Here is a tiny trained network, its code and every weight. The questions are about switching its units off for an input and a target symbol, where a switched-off unit gives its printed mean instead of its output.

import numpy as np


def w(rows, s, z=0):
    codes = np.array(rows[::2]) - 128.0
    scale = np.full(codes.shape[1], s)
    scale[-1] = z or s
    return codes * scale


def norm(h):
    return h / np.sqrt((h * h).mean(-1, keepdims=True) + 1e-5)


def f(y):
    return np.maximum(y, 0)


def softmax(a):
    e = np.exp(a - a.max(-1, keepdims=True))
    return e / e.sum(-1, keepdims=True)


def log_softmax(a):
    a = a - a.max(-1, keepdims=True)
    return a - np.log(np.exp(a).sum(-1, keepdims=True))


def net(x, mask):
    ids = ['αβγζξπτψ'.index(c) for c in x.split()]
    T = len(ids)
    res = E[ids] + P[:T]
    u = 0
    for l in range(2):
        q, k, v = (norm(res) @ M[l].T for M in (Q, K, V))
        z = softmax(np.where(np.tri(T) > 0, q @ k.T / 2**0.5, -1e9)) @ v
        res = res + np.where(mask[u], z, O[l][:, -1]) @ O[l][:, :-1]
        u += 1
        y = f(norm(res) @ A[l][:, :-1].T + A[l][:, -1])
        res = res + np.where(mask[u : u + 12], y, B[l][:, -1]) @ B[l][:, :-1]
        u += 12
    return log_softmax(norm(res)[-1] @ U[:, :-1].T + U[:, -1])


Q, K, V, O, A, B = {}, {}, {}, {}, {}, {}
E = w([
[87,77,151,124],'α',
[122,244,115,118],'β',
[28,115,109,174],'γ',
[166,134,159,58],'ζ',
[86,247,204,71],'ξ',
[94,156,131,110],'π',
[203,77,157,181],'τ',
[196,77,154,176],'ψ',
],0.015)
P = w([
[193,192,4,95],'0',
[180,140,54,120],'1',
[150,81,101,123],'2',
[138,122,125,109],'3',
[139,148,137,101],'4',
[125,168,163,95],'5',
[107,187,213,91],'6',
[108,209,205,85],'7',
[112,191,119,63],'8',
],0.004)
Q[0] = w([
[1,164,113,31],'L0H0',
[187,129,99,83],'L0H0',
],0.0064)
K[0] = w([
[141,133,255,134],'L0H0',
[125,67,75,142],'L0H0',
],0.0092)
V[0] = w([
[165,123,148,121],'L0H0',
[141,118,132,250],'L0H0',
],0.012)
O[0] = w([
[194,142,252,153,1],'L0H0',
[154,189,120,176,32],'L0H0',
],0.011,0.0025)
A[0] = w([
[137,178,98,76,140],'L0N0',
[78,101,178,152,137],'L0N1',
[179,144,119,206,162],'L0N2',
[71,167,123,129,142],'L0N3',
[92,150,109,142,83],'L0N4',
[110,95,177,120,194],'L0N5',
[251,59,75,155,144],'L0N6',
[131,130,98,124,117],'L0N7',
[225,166,75,76,182],'L0N8',
[97,95,109,175,208],'L0N9',
[149,149,172,81,253],'L0N10',
[70,126,130,110,50],'L0N11',
],0.011,0.0024)
B[0] = w([
[127,82,170,129,185],'L0N0',
[168,148,126,82,216],'L0N1',
[113,101,156,83,171],'L0N2',
[135,131,178,129,255],'L0N3',
[101,97,171,182,195],'L0N4',
[160,161,166,124,194],'L0N5',
[124,117,142,221,205],'L0N6',
[143,126,127,80,151],'L0N7',
[127,63,179,78,173],'L0N8',
[147,194,207,99,254],'L0N9',
[156,2,123,127,184],'L0N10',
[136,124,88,160,232],'L0N11',
],0.0081,0.0054)
Q[1] = w([
[87,67,107,76],'L1H0',
[93,96,252,86],'L1H0',
],0.011)
K[1] = w([
[70,163,134,115],'L1H0',
[125,165,255,236],'L1H0',
],0.0089)
V[1] = w([
[104,254,166,18],'L1H0',
[78,112,172,211],'L1H0',
],0.0067)
O[1] = w([
[91,212,3,22,104],'L1H0',
[87,169,253,102,253],'L1H0',
],0.0063,0.0046)
A[1] = w([
[151,132,83,113,150],'L1N0',
[183,125,146,123,79],'L1N1',
[116,137,94,91,189],'L1N2',
[108,197,120,109,219],'L1N3',
[78,115,133,170,121],'L1N4',
[123,132,129,161,207],'L1N5',
[123,179,113,152,165],'L1N6',
[123,125,74,171,86],'L1N7',
[132,87,6,140,3],'L1N8',
[105,196,141,139,59],'L1N9',
[121,181,118,116,54],'L1N10',
[102,95,173,113,128],'L1N11',
],0.017,0.0022)
B[1] = w([
[62,86,91,217,135],'L1N0',
[102,59,165,217,151],'L1N1',
[119,178,204,183,172],'L1N2',
[208,160,119,85,200],'L1N3',
[114,145,161,80,203],'L1N4',
[225,166,148,124,163],'L1N5',
[254,146,135,139,153],'L1N6',
[101,118,183,136,136],'L1N7',
[125,118,28,184,143],'L1N8',
[145,90,97,77,190],'L1N9',
[175,123,141,118,147],'L1N10',
[123,179,74,127,255],'L1N11',
],0.0081,0.0086)
U = w([
[138,128,186,173,114],'α',
[48,128,92,92,252],'β',
[127,128,187,181,131],'γ',
[179,48,108,36,104],'ζ',
[114,134,63,143,156],'ξ',
[255,171,70,69,101],'π',
[131,233,136,93,142],'τ',
[128,127,125,79,4],'ψ',
],0.0093,0.0036)

Each question gives the input, a string of symbols that net reads in full, and the target symbol t.
The units are the heads (2 rows each of Q, K, V and O) and the neurons (one row each of A and B). Each row of codes is followed by its name. A weight is (code - 128) times the scale printed after its matrix; where a second scale follows, it is the last column's (O, A, B and U).
mask holds one flag per unit, layer by layer, with each layer's heads first. A switched-off unit (its flag False) gives its mean, the last column of its rows in O or B, instead of its output. The means were averaged over made-up inputs and are rounded, as every weight is.
A unit's drop is (log p(t) with every unit on - log p(t) with that unit switched off) / (log p(t) with every unit on - log p(t) with every unit switched off).
The circuit of an input: a set's keep is (log p(t) with only the set's units on - log p(t) with every unit switched off) / (log p(t) with every unit on - log p(t) with every unit switched off). Starting from the 12 units with the biggest drops (on a tie, the unit counted first), units are removed one at a time, each time the one whose removal leaves the highest keep (on an exact tie, the one counted first), for as long as the keep stays at least 0.8.
circuit, biggest first: the units of the circuit, biggest drop first
top k neurons: the k neurons with the biggest drops, biggest first
k most important neurons of layer l: the k neurons of layer l with the biggest drops, biggest first
drop of u: that unit's drop, to one decimal
input π π ξ π α, target β: top neuron => L1N3
input γ π α, target β: top 2 neurons => L1N3; L1N5
input α ψ γ γ γ γ γ α, target π: top 3 neurons => L0N9; L0N10; L1N3
input γ γ π, target β: circuit, biggest first => L0H0; L1N5
input γ γ γ, target π: 3 most important neurons of layer 0 => L0N9; L0N10; L0N6
input π γ α, target τ: 2 most important neurons of layer 0 => L0N10; L0N9
input π ζ π π, target ζ: top 2 neurons => L0N10; L0N9
input γ γ α, target π: 4 most important neurons of layer 0 => L0N10; L0N9; L0N6; L0N8
input α ζ β, target ζ: top 2 neurons => L0N10; L0N6
input ζ γ α, target τ: 2 most important neurons of layer 1 => L1N2; L1N9
input ξ γ τ α β, target γ: 2 most important neurons of layer 0 => L0N6; L0N10
input α ψ α α ψ ξ γ π ζ, target ζ: 2 most important neurons of layer 0 => L0N10; L0N9
input γ γ β γ π γ τ τ π, target γ: drop of L0H0 => 1.3
input α ζ τ α γ ζ τ γ ζ, target ζ: drop of L0N10 => 0.5
input γ π ψ τ π, target γ: drop of L0H0 => 0.2
input γ γ γ β α α α γ, target π: top neuron => L1N3
